Each row is shifted at random along 3 fixed directions that mean nothing.
Known rows, with every way that one mark hangs from another:
tigen{dalep fomel{gumo lagem} limid}: [-112  158 -135  -42  104  122   75  225  216 -205  344   15  119  -23
   25   54  282  -49   41 -110  -13  -16 -212 -226   75 -107   42  -27
   73   83    8  169   25 -153   27  -41   -8  183 -213 -107   26  122
   37    1 -156]
gumo{dalep{limid{fami}}}: [-411   56 -309 -364 -310  116  -17  359 -279  -88 -318    8 -308 -344
  332 -214   94  185 -288  341 -270   31  -96 -197  -19  270  -65   40
 -228   85 -288   32 -360  500  306  -19  237 -238  467   61 -123  -57
 -170   81  221]
fomo{fomel{lagem votobu} limid}: [  -1    8  -44   49  -20  201   65  149  196 -195  290   72  -76  -55
  234   29  281 -126   64 -126 -106   50 -150 -208  -77  -92  121  169
 -145   31 -204  161   21  -17   99   19    4   71 -231   -8  -97    9
  -69  -32  -84]
barasik{fami lagem votobu{tigen{dalep limid}}}: [ -27  139  -12 -104   -9   53    5  188 -206 -228   74   38 -219   87
  230  -35  448   12  -46  -20 -392 -112 -124 -211   20 -105  166  125
   20   99 -165  281  -87  424  467  116 -253 -103 -140   24 -335 -103
  178   51   56]
dalep{limid{fami{gumo} tigen}}: [-121   51 -376 -100  -89  257   47  380   29  -97   71  -23  -87 -199
  158  -96    7  -45 -169  180  -82  167  -87 -160   58  109   62  -59
 -147  109 -190   27 -162   47  -38 -126  301   74  196   52  123  118
 -177  -31   17]
gumo{dalep{limid{fami tigen{fomel lagem}}}}: [ 123   64 -222  -93   64  153  176  339  106 -184  250  -23  -30  -27
  194   17  303  -67   49  -95  -66   28 -108 -154   50  -96  150   18
   88   67 -134  182  -12   68   73 -102   15  179 -148  135  -42  152
   31  -62  -19]
votobu{barasik{dalep fomel{fomo gumo} limid{fami}} tigen}: [-368  306 -231 -101  -53  231  -72   38 -129  -61  165  115   21  178
  -10 -149   16 -115 -116   88 -437  -69 -241 -251   66   -7   22   48
 -169  155 -127   84  -87  185  250   92  -68  -73 -110 -213 -249   79
  220  182  111]
limid{dalep fami gumo tigen{fomel}}: [  46   90 -346 -197  -48  243   23  544  127 -161   53  -51 -153 -237
  207  -95  109  -96 -152  149  -90   79  -60 -201   37   80  -29   -8
 -118    8 -175   66 -186   45    7 -230  325   81  145  183   48  166
 -141  -21   93]
tigen{limid{fami} votobu{barasik gumo}}: [-129  173 -165  -17   -4   66  117  147  -42 -101  323   59  123   40
   67 -139  236  -92  -31    2  -64  -97 -209 -265   81  -43  163  -38
   12  247   41  130 -106   45   40   53  -46  163 -191    7   33  159
  124   79  -26]
limid{dalep fami gumo tigen{fomel{fomo} votobu}}: [ 122  173 -171 -143   41  150   43  406   68 -223  230  -17  -59  -55
  171 -125  246 -162  -52  -41 -135 -125 -128 -308   91 -115   38   23
  -37   47  -63  226 -125   50   39 -132   14  173 -167  108 -107  106
   81  -37   64]
votobu{barasik{fami{gumo{dalep}}} tigen{fomel{lagem} limid}}: [-380  105 -304 -109 -151  166    4  151   65  -83  133   60    1   -5
  181 -179  141   36  -95  198 -261   66 -212 -192  -74  188  -43   15
 -132  185 -166   -6 -230    7  228   46   88  -55   64   -8   19  176
   -9   47  -26]
limid{fami gumo tigen{dalep fomel votobu}}: [  47  123 -199 -235  -34   83   83  498  -13 -236   62  -28 -171 -174
  286 -139  360   -5 -106   77 -139  -89  -76 -282   84  -21   20   20
  -16   60  -86  180 -239  190  162 -134   39   48   21  180  -42   35
   -7  -20   75]
votobu{barasik{fomel{fomo{limid} gumo} lagem tigen{dalep}}}: [-187  254 -142   30   62  219  -34   36  -41 -140  321  120  103  251
  -37  -18  155 -174   -3 -119 -329  -52 -215 -222  114 -175  103  129
  -73  144 -102  162   24   57  200   86 -253   29 -317 -210 -193   68
  237  105  -63]
gumo{dalep{limid{fami tigen{fomel{fomo} votobu}}}}: [-267  224 -368 -106   17  147   41  266  -46  -94  241  -30  128  -76
 -135 -196   24  -72 -126   19  -87  -87 -200 -254  171   -3    3 -156
   -2  123   31   69 -148   29  -48  -79   32  167   19 -101  103  160
   97   74   52]
barasik{fami{gumo} fomel{lagem} limid{dalep} tigen votobu}: [  84  210   46  -43   56  204 -106   77 -160 -248  162   35 -285  311
  136   53  318  -94  -24  -45 -608  -55 -126 -178   67 -187  235  292
 -193    0 -323  360   92  443  516  179 -437 -107 -281  -57 -537 -291
  298   16   30]
fomel{lagem votobu{gumo{dalep} tigen}}: [-533  226 -171 -176 -264  -53  -72  -74 -219  -76   43   97  -80 -125
  122 -334   84  138 -139  135 -276 -200 -315 -215  -28  202   36  -20
 -193  158 -142  122 -265  304  264  253 -133 -118   63 -122 -296  -20
   72  155  131]
fomo{fami{gumo{dalep{limid{tigen{votobu}}}}}}: [-143   25 -378  -15  -91  226   82  316   68  -96  205   33   30 -130
  114 -104   78  -13  -82   89  -23  102 -144 -164   63   86  122  -99
  -61  149 -110    8 -164  -26  -57  -73  204  158   72   36  193  135
 -158  -12 -101]
fami{gumo{dalep{limid{tigen{fomel{fomo votobu} lagem}}}}}: [-213   92 -293  -68  -49  287   54  272  196 -111  213  -38   23 -109
  206 -125  144   18 -144   71  -99   78 -165 -185   44   85  -15  -60
  -99  107 -188   60 -153 -157  107  -55  172  174   70  -30  129  186
 -101  -89 -125]
dalep{limid{tigen{fomel votobu{barasik}}}}: [ -87  121  -91 -153  -72  142  161  282 -103 -132  104   -5 -178 -138
  370 -134  365   71 -101   51 -156  -56 -123 -191   86  -35  113  103
  -82  116 -185  146 -157  239  280    4  -63   -2  -24   98  -44   78
   43  -57   55]
tigen{gumo lagem limid}: [ 178   55    3  -17   79   46  213  280  179 -221  360   33    4   69
  255  112  516   17  122 -206  -21  -13  -85 -171   14 -205  257   87
  164   89  -80  294  128  -14  137   20 -162  213 -351   72  -58   66
  -14 -101 -207]
gumo{dalep{limid{tigen{votobu{barasik{fami fomel lagem}}}}}}: [-156   44 -323 -152 -132  363    9  365  -95 -120 -132   -5 -278 -114
  338 -131  185   42 -222  270 -380  166  -73 -116  -17  138   36   71
 -190  113 -356   11 -302  290  430  -26  187  -86  247   79  -55  127
  -61   44   24]
limid{fami tigen{dalep fomel lagem votobu{barasik gumo}}}: [ -37  133 -314  -51   32  193  128  346  150 -105  341   -8  165  -39
  105 -149  243  -95  -87   78   10   -4 -149 -226   85   22   40 -160
   65  203   37   25 -237 -218   27 -128  131  264  -73   95  297  362
   26   24 -124]
limid{fami gumo tigen{lagem}}: [ 580  -84    0  -58   73  167  224  454  296 -318  241   16 -248    0
  612  154  572 -141  189 -195  -64   95  -13 -170 -128 -228  272  228
   66    4 -295  340   59   59  155 -101   69  223 -372  360 -278  131
 -112 -204  -90]
fami{gumo{dalep{limid}}}: [-197   89 -158  -60  -94   97  103  114  -73 -107  188   54  -48  -10
  147  -58  151   97  -40   -9 -124  -14 -238 -151   68   38  209   61
  -44  100 -172  174   20  202   93  107  -92   27  -67  -19 -122  -68
    9  -22  -33]
fomel{fomo{limid{dalep gumo}} lagem}: [   7   66  -39  -39  -27  158  -20  194   44 -223  213   92  -35   -7
  219  -15  226 -180   28 -125 -177  -79 -178 -258   -9 -120   82  184
 -119   89 -177  252  -18   79   75   -4  -48   75 -239   -4 -278   33
   41  -33    4]
dalep{limid{fami tigen{gumo lagem votobu}}}: [ 279  -10  -98 -145   14  137  218  474   68 -261  114   -2 -186 -111
  490   -5  524   -2   12  -22  -91   32   13 -190   17 -149  193   55
   53  129 -181  250 -138  139  223  -88   33  176 -134  224  -63   88
  -88 -121  -88]
tigen{dalep fomel{gumo} lagem votobu{barasik}}: [-410  213 -264 -194 -127  150   -3  270  -15  -60  117    5   66 -141
   89 -220  191  149 -238  220  -96  -54 -172 -237  128  190 -105 -152
  -74  161  -17    2 -323  -84  206  -22   63   30  159  -75  255  159
  -42   65 -133]
tigen{dalep fomel limid votobu{barasik}}: [ -27   23 -116  -42   12  205  205  386  208 -167  236  -20  -27 -117
  343   13  467   50  -33    1   19   44 -137 -217   15  -36   72   31
   89  119  -66   88 -111  -92  211  -89  144  144  -69  104  206  223
  -61  -67 -155]
fomel{fomo{fami limid} lagem}: [-313  269   53 -151 -121 -148 -106 -120 -388 -162  243  183   36  143
  -46 -156  186 -133   36 -159 -367 -343 -215 -362   72 -176   83  186
 -163  120  -33  322  -42  414  149  189 -561 -141 -323 -213 -446 -233
  294  110  160]
fami{gumo{dalep{limid{tigen{lagem}}}}}: [-137  -32 -254 -174 -208  197   76  368  -13 -142  -65   -3 -224 -221
  448  -98  244  149 -149  171 -177  113  -80 -113  -28  166   80   67
 -125   99 -333   94 -222  192  248  -18  170  -22  224  146  -39   61
 -208 -101  -23]
fami{gumo{dalep{limid{tigen{fomel{fomo lagem} votobu}}}}}: [-264  115 -280  -66  -37  218   28  229   94 -144  214  -15   50  -86
  111 -174  117    4 -112   53 -133    1 -212 -210   64   49   -9  -55
  -99  118 -142   82 -167  -80   75  -16   55  155   11  -80   64  145
  -16  -46  -82]
gumo{dalep{limid{fami tigen{lagem}}}}: [-194   83 -445 -111  -88  191    9  341  -38  -84   64  -26   18 -195
   -1 -120  -11  -20 -147  124  -66   82 -103 -137   85  142   36 -153
  -36  130 -103   21 -210   57  -29 -116  238  104  216   13  124  193
 -106   54   11]
fomo{fami limid{tigen}}: [-124  124 -145 -121 -137   13   18  211 -178 -133  165   99  -89  -77
  108  -71  202  -93  -11  -47 -189  -90  -90 -237   45  -78  132  129
 -121   81 -109  159  -74  305   70   10 -153  -64  -78   19 -151  -53
   10   39  121]
fami{gumo{dalep{limid{tigen}}}}: [-116   47 -278  -16  -76  181  106  231   44 -114  197   18  -41  -97
  153  -44   95   35  -43    3  -58   78 -196 -115   57   46  196   12
  -43   96 -181  107  -18   74   -1   15   86  115    1   35  -11   75
  -82  -50  -52]
dalep{limid{tigen{fomel{lagem}}}}: [-174   52 -169 -267 -140  189   47  388  -48 -163 -120  -42 -306 -306
  419 -109  268   95 -180  179 -226   73  -54 -152  -23   77  -43  113
 -200   18 -338  100 -224  272  312  -75  144 -109  232   67 -100   53
 -146  -63  118]
fomel{fomo{fami} votobu{gumo tigen{dalep{limid}}}}: [  10   -5  -22  -74  -43  203  218  195  129 -162  219  129  -78  -43
  571  -33  430  -82   38  -36 -106    3 -200 -257 -118 -137  136  111
   -7  181 -187  148 -116   81  224  -16  138   97 -234   57 -155  177
  -51  -40    2]
limid{fami gumo tigen{votobu{barasik{fomel{fomo} lagem}}}}: [ -41  344 -167  -32   78   84  -69   57 -209 -176  334   68   77  256
 -124 -230   87 -235  -34 -104 -364 -237 -208 -303  184 -159  134   39
  -89  149  -28  274  -79  186   83   78 -379  103 -367  -95 -278    9
  379  104   69]
barasik{limid{fami tigen{dalep fomel{votobu} gumo lagem}}}: [ -40   28 -288 -252  -64  268   64  609  188 -208  -36  -71 -194 -266
  413  -45  398   39 -203  211 -163  125   41 -213   -9   64  -93  -24
  -71   76 -202   49 -310    4  321 -192  324   60  254  156  152  158
 -211  -38  -65]

Rows:
[ 408   74   13 -157   65  120  161  374  203 -302  258   13 -198    2
  463  104  516 -124  140 -163 -127  -36  -84 -223  -28 -222  176  178
   34  -11 -197  347   25   85  199  -73  -61  171 -364  251 -302   65
   44 -145  -33]  limid{dalep fami tigen{fomel{gumo} lagem}}
[-352  122 -285  -42   -7  353  -43  255  202  -58  175  -51   -5  -57
   63 -115   92  -16 -197  132 -213  130 -152 -144  -42  103  -98  -54
 -155   40 -244  -48 -106 -122  229  -36  244   66  123 -148  127  250
 -111   34  -46]  barasik{limid votobu{tigen{fomel{fomo lagem}}}}
[-236  156 -373  -59  -26  296 -124  320  -56  -60   78  -48  -80  -56
 -132  -27   -9  -76 -228  155 -274  154  -52 -103   72   81   36  -75
 -141   35 -197   20  -83  100  137  -45  131  -16  217 -108   42  116
  -72  100   -6]  barasik{fami lagem limid{tigen}}
[  28   82   -8  -86   64   82  254  350  136 -204  296   -1  -32  -32
  331    7  579   48    9  -75  -30  -75 -165 -239   40 -142  158   66
  149  113  -42  204  -15   53  232  -20  -76  159 -214   97   26  104
   44  -60  -84]  tigen{dalep fomel limid votobu{gumo}}
[-117   21    0 -300 -252   40   -3  236 -150 -198  -97  116 -351 -144
  502 -118  352   50  -59  121 -368  -49  -60 -260 -170   33   -3  280
 -274  -29 -347  184 -221  453  375   28  -91 -268    5   91 -326 -178
 -111    2  159]  fomo{fami fomel{lagem}}
[ 311  159  166  -88  152   77  137  187   -4 -323  230   31 -274  209
  448  108  695 -120  117 -208 -383 -119  -90 -237   -9 -352  264  293
   29   45 -233  443  104  383  520  119 -347   23 -471  126 -558 -111
  270  -31   54]  barasik{dalep lagem tigen{fomel{votobu{gumo}} limid{fami}}}
[-297  276 -107 -270 -137  -45  -19  206 -243 -141   93   47  -96  -73
   99 -179  283   49 -120   31 -298 -201 -103 -249  146  -11   10  101
 -145   94 -111  203 -145  325  244   72 -330 -123  -14  -36 -200 -109
  115   30  125]  fomo{limid{tigen{fomel{gumo} lagem}}}
[-182   30  -25 -303 -255   60   17  202  -49 -265 -130   55 -346 -152
  692 -175  462   97  -79  185 -381  -65 -147 -315 -157  116  -52  275
 -273  132 -339  214 -351  364  534  117   11 -178   57  196 -360 -103
    0  -56   91]  tigen{fomel{lagem votobu{barasik}} limid{fami{gumo{dalep}}}}
[-379   90 -357 -163 -209  228 -124  291   52 -123  -24   62  -27 -275
  171 -251   -8 -101 -217  242 -191   29 -127 -286  -57  177 -181  -88
 -262  186 -129  -24 -403  -40  100  -84  367    2  241  -78   47  184
 -164  103   48]  fomel{fomo{limid{dalep fami}} lagem votobu{tigen{gumo}}}
[ 331   35   45   63  159   90  254  144   96 -260  459   77    6  190
  256  168  415 -141  217 -291  -24  -40 -217 -223   72 -311  380  143
  164  105  -64  377  215   86    3   19 -211  228 -537   97 -227  -55
  169 -117 -120]  tigen{dalep{limid{fami{gumo}}}}
[ -55  -67 -377 -178 -148  277  113  608  239 -144  -72  -12 -176 -344
  430  -61  225   23 -155  258  -34  224  -15 -164 -119  165  -39  -53
  -52  115 -201  -45 -283  -28  123 -223  591   61  287  191  196  290
 -357  -16   -6]  votobu{tigen{gumo limid{dalep fami}}}
[ 116  101 -199  -47   -6  165   56  307   67 -208  272   95  -27  -47
  109    2  153 -264   64 -102 -124  -25 -131 -253   48 -139  136  125
  -99   69  -81  164  -17   89  -89  -98   25   97 -238   93 -142   32
   34   24   76]  fomo{fomel{gumo} limid{dalep fami tigen}}
[  71  -58 -328   40   24  255  103  419  316 -195  348  114  141  -90
  113   49  186 -238   78  -63   19  157  -59 -204  -49 -112   53   16
  -14  105  -52   -9  -93 -246 -156 -225  227  205 -166   48  256  232
 -198   12 -161]  fomo{fami fomel{lagem} limid{tigen{dalep gumo}}}
[-325  119 -177 -144 -139  150   50   98  -64  -69  136  109    5  -68
  233 -165  133  -18 -110   78 -171  -55 -240 -261  -21   32   48   26
 -148  169 -152   82 -168  179  148   66   74   32  -14  -88 -125   63
  -22   78   54]  fomel{fomo{fami} votobu{gumo{dalep{limid}}}}
[ -40   37 -188 -215  -75   66  100  512   10 -235   11   -7  -83 -184
  322  -82  471   93 -121  125  -96  -28   -7 -273   41   19   11  -64
   77  170  -29  158 -302   89  250 -110  100   81  100  116  124   68
 -114   -9 -110]  tigen{dalep gumo lagem limid{fami} votobu}
[  64   57 -128 -218  -96  101   34  434  -67 -236  -45   18 -241 -174
  369  -49  310  -52  -81   75 -193  -44  -68 -262    7    0   66  141
  -88   82 -183  231 -162  322  172  -94  122  -36   32  186 -233  -33
  -41  -18  136]  tigen{limid{dalep fami gumo}}
